Below is a small trained network, with its code and all its weights. Each question gives an input and a target symbol and asks what happens when units are switched off, that is, made to give their printed mean instead of their output.

import numpy as np


def w(rows, s, z=0):
    codes = np.array(rows[::2]) - 128.0
    scale = np.full(codes.shape[1], s)
    scale[-1] = z or s
    return codes * scale


def f(y):
    return np.maximum(y, 0)


def softmax(a):
    e = np.exp(a - a.max(-1, keepdims=True))
    return e / e.sum(-1, keepdims=True)


def log_softmax(a):
    a = a - a.max(-1, keepdims=True)
    return a - np.log(np.exp(a).sum(-1, keepdims=True))


def net(x, mask):
    ids = ['ΓΔΘΞΨΩεζηλμπστφ'.index(c) for c in x.split()]
    T = len(ids)
    res = E[ids] + P[:T]
    u = 0
    for l in range(2):
        r = res
        for j in range(2):
            rows = slice(2 * j, 2 * j + 2)
            q, k, v = (r @ M[l][rows].T for M in (Q, K, V))
            z = softmax(np.where(np.tri(T) > 0, q @ k.T / 2**0.5, -1e9)) @ v
            o = O[l][rows]
            res = res + np.where(mask[u + j], z, o[:, -1]) @ o[:, :-1]
        u += 2
        y = f(res @ A[l][:, :-1].T + A[l][:, -1])
        res = res + np.where(mask[u : u + 12], y, B[l][:, -1]) @ B[l][:, :-1]
        u += 12
    return log_softmax(res[-1] @ U[:, :-1].T + U[:, -1])


Q, K, V, O, A, B = {}, {}, {}, {}, {}, {}
E = w([
[47,182,112,139,118,146,114],'Γ',
[70,160,147,146,130,113,159],'Δ',
[86,177,124,189,105,128,136],'Θ',
[80,160,107,184,67,105,164],'Ξ',
[77,161,168,163,152,155,94],'Ψ',
[63,173,122,151,136,182,96],'Ω',
[106,103,167,129,91,79,169],'ε',
[143,128,170,147,111,63,198],'ζ',
[61,121,169,116,127,145,108],'η',
[83,152,189,123,166,124,141],'λ',
[119,3,96,134,221,36,92],'μ',
[100,93,194,186,129,120,159],'π',
[167,163,163,192,158,149,92],'σ',
[168,110,154,115,56,86,67],'τ',
[193,172,154,45,165,166,132],'φ',
],0.014)
P = w([
[35,204,196,111,104,130,114],'0',
[75,161,180,121,87,185,148],'1',
[106,140,179,128,86,158,128],'2',
[114,120,172,138,110,124,107],'3',
[125,100,162,154,123,87,87],'4',
[137,81,152,167,140,49,78],'5',
[138,62,142,183,154,26,66],'6',
[142,39,127,210,169,2,58],'7',
],0.0077)
Q[0] = w([
[188,120,80,82,117,195,179],'0.h1',
[175,181,141,137,101,116,111],'0.h1',
[156,89,27,72,160,142,166],'0.h2',
[216,246,138,56,61,231,175],'0.h2',
],0.013)
K[0] = w([
[73,192,191,40,100,193,211],'0.h1',
[167,127,218,66,57,64,85],'0.h1',
[24,255,142,94,120,194,208],'0.h2',
[179,93,55,75,146,203,201],'0.h2',
],0.0085)
V[0] = w([
[254,77,133,144,110,44,70],'0.h1',
[68,91,62,122,158,120,136],'0.h1',
[129,27,168,93,82,62,100],'0.h2',
[33,146,75,97,143,106,174],'0.h2',
],0.0071)
O[0] = w([
[160,111,112,104,143,248,201,207],'0.h1',
[128,77,47,132,180,93,90,38],'0.h1',
[113,66,172,67,141,242,99,202],'0.h2',
[112,93,110,3,95,19,99,4],'0.h2',
],0.0063,0.0038)
A[0] = w([
[114,86,139,164,13,166,112,203],'0.n1',
[96,157,215,159,114,189,129,242],'0.n2',
[182,120,151,1,135,76,91,150],'0.n3',
[195,40,205,217,126,168,175,253],'0.n4',
[85,170,106,86,138,96,9,146],'0.n5',
[52,143,191,144,119,113,117,186],'0.n6',
[80,89,65,87,104,3,235,131],'0.n7',
[210,187,185,131,74,185,120,120],'0.n8',
[163,137,111,165,70,77,188,135],'0.n9',
[181,161,102,129,131,41,38,131],'0.n10',
[105,204,94,113,168,183,77,175],'0.n11',
[53,91,147,66,211,103,64,134],'0.n12',
],0.0066,0.0054)
B[0] = w([
[63,146,113,47,143,177,127,186],'0.n1',
[56,181,172,109,138,139,159,242],'0.n2',
[145,130,174,28,162,149,144,135],'0.n3',
[36,184,101,120,215,128,108,247],'0.n4',
[80,153,187,99,72,119,63,144],'0.n5',
[23,98,170,115,100,137,139,185],'0.n6',
[118,157,6,59,73,73,200,140],'0.n7',
[148,172,119,73,158,199,127,180],'0.n8',
[55,142,168,137,112,130,151,137],'0.n9',
[182,254,123,124,127,125,85,138],'0.n10',
[123,186,190,165,124,154,173,156],'0.n11',
[126,75,138,118,126,80,32,143],'0.n12',
],0.0072,0.014)
Q[1] = w([
[62,115,169,186,121,103,127],'1.h1',
[64,247,161,69,156,166,174],'1.h1',
[188,145,105,107,110,146,90],'1.h2',
[65,200,152,103,178,174,87],'1.h2',
],0.012)
K[1] = w([
[158,131,82,186,254,114,91],'1.h1',
[203,67,38,124,138,154,49],'1.h1',
[124,145,142,132,54,85,193],'1.h2',
[183,80,118,103,211,104,118],'1.h2',
],0.0078)
V[1] = w([
[118,103,94,171,155,86,142],'1.h1',
[142,173,145,224,187,147,143],'1.h1',
[142,121,161,136,139,139,2],'1.h2',
[67,94,147,156,142,142,112],'1.h2',
],0.013)
O[1] = w([
[81,178,212,169,96,90,101,14],'1.h1',
[99,136,123,61,48,94,196,192],'1.h1',
[248,175,120,53,112,148,90,170],'1.h2',
[179,64,188,169,46,159,99,246],'1.h2',
],0.011,0.014)
A[1] = w([
[134,72,110,119,70,143,133,209],'1.n1',
[123,116,121,94,70,108,152,112],'1.n2',
[146,162,100,64,193,139,111,44],'1.n3',
[161,2,72,118,115,86,157,152],'1.n4',
[117,44,148,105,121,157,65,182],'1.n5',
[120,192,200,180,112,81,126,161],'1.n6',
[169,89,135,199,188,131,33,109],'1.n7',
[117,144,136,131,141,161,87,242],'1.n8',
[157,169,200,153,142,148,151,191],'1.n9',
[95,37,111,153,99,70,72,251],'1.n10',
[189,105,162,182,77,147,108,93],'1.n11',
[55,161,71,155,187,139,160,73],'1.n12',
],0.0087,0.0029)
B[1] = w([
[153,168,150,200,136,164,161,238],'1.n1',
[131,180,165,132,158,71,92,242],'1.n2',
[93,89,78,164,94,26,139,222],'1.n3',
[61,137,217,2,52,226,27,154],'1.n4',
[182,162,109,180,173,97,208,253],'1.n5',
[59,68,125,78,105,157,54,187],'1.n6',
[145,227,155,102,105,105,245,244],'1.n7',
[139,124,54,90,133,115,78,233],'1.n8',
[120,28,129,111,65,136,162,210],'1.n9',
[41,178,144,239,181,83,124,171],'1.n10',
[176,33,115,146,66,79,152,173],'1.n11',
[187,45,44,93,60,35,136,179],'1.n12',
],0.0064,0.011)
U = w([
[123,72,55,24,166,11,199,97],'Γ',
[103,204,120,129,199,108,125,146],'Δ',
[88,63,115,127,164,81,172,98],'Θ',
[113,167,132,183,207,105,208,126],'Ξ',
[140,123,75,113,72,113,72,170],'Ψ',
[133,113,118,106,152,97,143,86],'Ω',
[165,98,159,112,150,84,135,250],'ε',
[144,50,139,214,87,118,179,79],'ζ',
[140,214,82,114,137,119,113,49],'η',
[87,154,28,184,78,112,106,127],'λ',
[209,129,97,162,91,82,204,37],'μ',
[109,201,210,75,115,159,189,174],'π',
[46,92,119,68,115,174,13,19],'σ',
[175,31,146,65,74,117,92,19],'τ',
[141,62,95,89,173,253,159,234],'φ',
],0.0052,0.0025)

Each question gives the input, a string of symbols that net reads in full, and the target symbol t.
The units are the heads (2 rows each of Q, K, V and O) and the neurons (one row each of A and B). Each row of codes is followed by its name. A weight is (code - 128) times the scale printed after its matrix; where a second scale follows, it is the last column's (O, A, B and U).
mask holds one flag per unit, layer by layer, with each layer's heads first. A switched-off unit (its flag False) gives its mean, the last column of its rows in O or B, instead of its output. The means were averaged over made-up inputs and are rounded, as every weight is.
A unit's drop is (log p(t) with every unit on - log p(t) with that unit switched off) / (log p(t) with every unit on - log p(t) with every unit switched off).
The circuit of an input: a set's keep is (log p(t) with only the set's units on - log p(t) with every unit switched off) / (log p(t) with every unit on - log p(t) with every unit switched off). Starting from the 12 units with the biggest drops (on a tie, the unit counted first), units are removed one at a time, each time the one whose removal leaves the highest keep (on an exact tie, the one counted first), for as long as the keep stays at least 0.8.
circuit, biggest first: the units of the circuit, biggest drop first
unit that matters most: the unit with the biggest drop
top k neurons: the k neurons with the biggest drops, biggest first
k most important neurons of layer l: the k neurons of layer l with the biggest drops, biggest first
heads that matter: for each layer, one digit per head in row order, 1 if its drop is at least 0.15 and else 0, layers parted by /
input Ω τ ζ σ, target φ: 2 most important neurons of layer 0 : (0.n11 0.n8)
input τ τ Ξ Γ, target φ: circuit, biggest first : (1.h1 0.h2 1.n2)
input τ Δ σ ε σ Γ π ζ, target ζ: 3 most important neurons of layer 0 : (0.n2 0.n11 0.n4)
input μ Δ τ, target μ: heads that matter : 01 / 11
input τ σ π ε π, target ζ: top 2 neurons : (0.n11 0.n2)
input σ φ μ, target σ: top 3 neurons : (1.n4 0.n2 1.n7)
input Ξ τ π η τ ζ, target φ: circuit, biggest first : (0.h2 1.h1 0.h1)
input λ Ξ ε Γ, target Ξ: 3 most important neurons of layer 1 : (1.n10 1.n5 1.n7)
input σ τ ζ, target φ: heads that matter : 00 / 10
input μ σ σ Ω σ π Ξ, target μ: 2 most important neurons of layer 1 : (1.n7 1.n11)
input σ σ σ σ Ω σ η τ, target φ: heads that matter : 11 / 00
input μ σ τ Θ, target μ: top 4 neurons : (1.n7 0.n12 1.n11 0.n5)
input τ τ Ξ Ω Ξ ε φ τ, target Γ: heads that matter : 01 / 01
input Ξ σ π σ τ η μ, target Ξ: heads that matter : 11 / 11
input φ σ τ, target Γ: 2 most important neurons of layer 0 : (0.n3 0.n1)
input Ξ τ Ξ η, target φ: unit that matters most : 1.h1
input τ Δ τ τ μ, target τ: circuit, biggest first : (1.h2 0.n12)
input π λ φ σ Θ σ φ, target Γ: circuit, biggest first : (1.h2 1.n3 0.n3 0.n6)
input σ π η Ξ, target ζ: heads that matter : 10 / 11
input φ Ξ σ, target Γ: 2 most important neurons of layer 0 : (0.n3 0.n2)
input Δ φ σ Ξ, target Γ: unit that matters most : 1.h2
input Θ σ τ τ ζ σ Ψ, target π: heads that matter : 00 / 10
input μ σ σ τ η Ξ σ, target μ: top 3 neurons : (1.n7 0.n12 1.n11)
input σ σ π σ σ η, target π: unit that matters most : 1.h1
input Γ π ε Γ ε, target Ξ: heads that matter : 01 / 11
input Ω σ π τ σ Ξ, target φ: heads that matter : 11 / 10
input τ σ σ Ξ μ Ψ σ, target τ: heads that matter : 00 / 11
